Below is a small trained network, with its code and all its weights. Each question gives an input and a class and asks what happens when units are switched off, that is, made to give their printed mean instead of their output.

import numpy as np


def w(rows, s, z=0):
    codes = np.array(rows[::2]) - 128.0
    scale = np.full(codes.shape[1], s)
    scale[-1] = z or s
    return codes * scale


def norm(h):
    return h / np.sqrt((h * h).mean(-1, keepdims=True) + 1e-5)


def f(y):
    return np.maximum(y, 0)


def log_softmax(a):
    a = a - a.max(-1, keepdims=True)
    return a - np.log(np.exp(a).sum(-1, keepdims=True))


def net(x, mask):
    res = np.array(x, float).reshape(1, 3) / 4 @ E
    u = 0
    for l in range(3):
        y = f(norm(res) @ A[l][:, :-1].T + A[l][:, -1])
        res = res + np.where(mask[u : u + 6], y, B[l][:, -1]) @ B[l][:, :-1]
        u += 6
    return log_softmax(norm(res)[-1] @ U[:, :-1].T + U[:, -1])


A, B = {}, {}
E = w([
[252,104,145,193,131,143,17],'x0',
[138,160,214,68,115,206,153],'x1',
[51,211,114,134,31,72,110],'x2',
],0.0032)
A[0] = w([
[157,197,158,135,151,94,59,44],'0.n1',
[153,204,176,108,139,101,205,67],'0.n2',
[113,86,86,107,189,100,197,6],'0.n3',
[160,200,127,124,90,101,98,26],'0.n4',
[162,102,94,156,152,67,120,111],'0.n5',
[85,79,127,92,255,144,211,45],'0.n6',
],0.0057,0.002)
B[0] = w([
[170,82,105,156,70,124,159,187],'0.n1',
[75,136,145,118,159,198,157,184],'0.n2',
[124,144,108,225,87,76,50,193],'0.n3',
[87,77,109,120,57,130,161,183],'0.n4',
[56,88,73,143,118,164,98,211],'0.n5',
[179,85,111,141,2,112,103,252],'0.n6',
],0.0062,0.0033)
A[1] = w([
[181,136,177,104,189,174,145,71],'1.n1',
[81,105,73,115,142,68,202,30],'1.n2',
[151,110,139,109,170,148,52,116],'1.n3',
[167,98,101,143,254,104,125,1],'1.n4',
[105,210,78,79,170,36,122,22],'1.n5',
[248,144,165,83,201,113,118,83],'1.n6',
],0.0066,0.00082)
B[1] = w([
[185,159,127,157,145,41,151,220],'1.n1',
[157,143,159,158,184,68,98,253],'1.n2',
[130,149,104,75,140,101,222,233],'1.n3',
[123,100,94,99,129,217,155,209],'1.n4',
[254,132,158,156,166,150,165,208],'1.n5',
[38,208,144,136,136,58,114,234],'1.n6',
],0.0068,0.0022)
A[2] = w([
[137,48,78,84,216,217,111,43],'2.n1',
[174,118,138,123,69,171,169,182],'2.n2',
[2,193,179,42,172,176,92,99],'2.n3',
[94,188,174,127,199,34,122,54],'2.n4',
[134,180,203,82,152,113,175,166],'2.n5',
[160,156,249,45,36,181,110,4],'2.n6',
],0.0084,0.0013)
B[2] = w([
[131,126,249,77,85,211,210,198],'2.n1',
[63,167,139,101,216,132,118,227],'2.n2',
[161,80,46,186,55,9,7,196],'2.n3',
[147,189,160,37,200,164,116,253],'2.n4',
[60,113,70,215,76,85,88,240],'2.n5',
[188,73,183,88,177,253,233,254],'2.n6',
],0.0066,0.0049)
U = w([
[94,72,48,180,20,66,43,253],'0',
[147,70,176,95,125,255,207,66],'1',
[137,251,137,86,206,71,106,45],'2',
],0.0075,0.00054)

Each question gives the input, the list of numbers given to net, and the class t.
The units are the neurons (one row each of A and B). Each row of codes is followed by its name. A weight is (code - 128) times the scale printed after its matrix; where a second scale follows, it is the last column's (A, B and U).
mask holds one flag per neuron, layer by layer. A switched-off neuron (its flag False) gives its mean, the last column of its row in B, instead of its output. The means were averaged over made-up inputs and are rounded, as every weight is.
A unit's drop is (log p(t) with every unit on - log p(t) with that unit switched off) / (log p(t) with every unit on - log p(t) with every unit switched off).
The circuit of an input: a set's keep is (log p(t) with only the set's units on - log p(t) with every unit switched off) / (log p(t) with every unit on - log p(t) with every unit switched off). Starting from the 12 units with the biggest drops (on a tie, the unit counted first), units are removed one at a time, each time the one whose removal leaves the highest keep (on an exact tie, the one counted first), for as long as the keep stays at least 0.8.
circuit, biggest first: the units of the circuit, biggest drop first
most important unit: the unit with the biggest drop
k most important neurons: the k neurons with the biggest drops, biggest first
top k neurons in layer l: the k neurons of layer l with the biggest drops, biggest first
drop when u is switched off: that unit's drop, to one decimal
input [4,1,5], class 1: top 2 neurons in layer 0 : (0.n3, 0.n5)
input [-7,-3,2], class 2: circuit, biggest first : (1.n2)
input [-7,1,3], class 0: top 3 neurons in layer 2 : (2.n3, 2.n5, 2.n2)
input [1,-8,-2], class 1: 3 most important neurons : (0.n6, 2.n1, 1.n4)
input [1,-6,-1], class 1: 2 most important neurons : (0.n6, 2.n1)
input [6,1,0], class 2: 2 most important neurons : (0.n6, 2.n2)
input [-8,-6,2], class 2: circuit, biggest first : (1.n2, 2.n4)
input [-7,2,6], class 0: 3 most important neurons : (2.n3, 2.n5, 0.n2)
input [-6,-1,-4], class 0: 2 most important neurons : (0.n6, 0.n3)
input [-1,-6,7], class 2: 2 most important neurons : (0.n6, 1.n2)
input [-8,-5,1], class 2: top 3 neurons in layer 2 : (2.n4, 2.n5, 2.n3)
input [7,5,-3], class 2: top 2 neurons in layer 1 : (1.n1, 1.n6)
input [2,4,-7], class 2: 2 most important neurons : (2.n4, 1.n6)
input [-5,-5,7], class 2: most important unit : 2.n4
input [4,3,0], class 2: 2 most important neurons : (0.n6, 0.n3)
input [7,2,-1], class 2: 2 most important neurons : (0.n6, 2.n6)
input [-1,8,8], class 0: 2 most important neurons : (2.n3, 0.n6)
input [-1,-7,-6], class 0: 3 most important neurons : (0.n6, 0.n3, 2.n6)
input [1,4,-3], class 2: 2 most important neurons : (1.n1, 2.n4)
input [0,-5,-8], class 0: circuit, biggest first : (2.n6)
input [8,-6,0], class 1: top 2 neurons in layer 1 : (1.n4, 1.n6)
input [-4,-3,2], class 2: drop when 2.n6 is switched off : 0.1
input [-6,4,5], class 0: drop when 2.n3 is switched off : 1.2
input [-4,7,8], class 0: drop when 2.n3 is switched off : 2.0
input [-4,4,3], class 0: drop when 0.n4 is switched off : 0.0
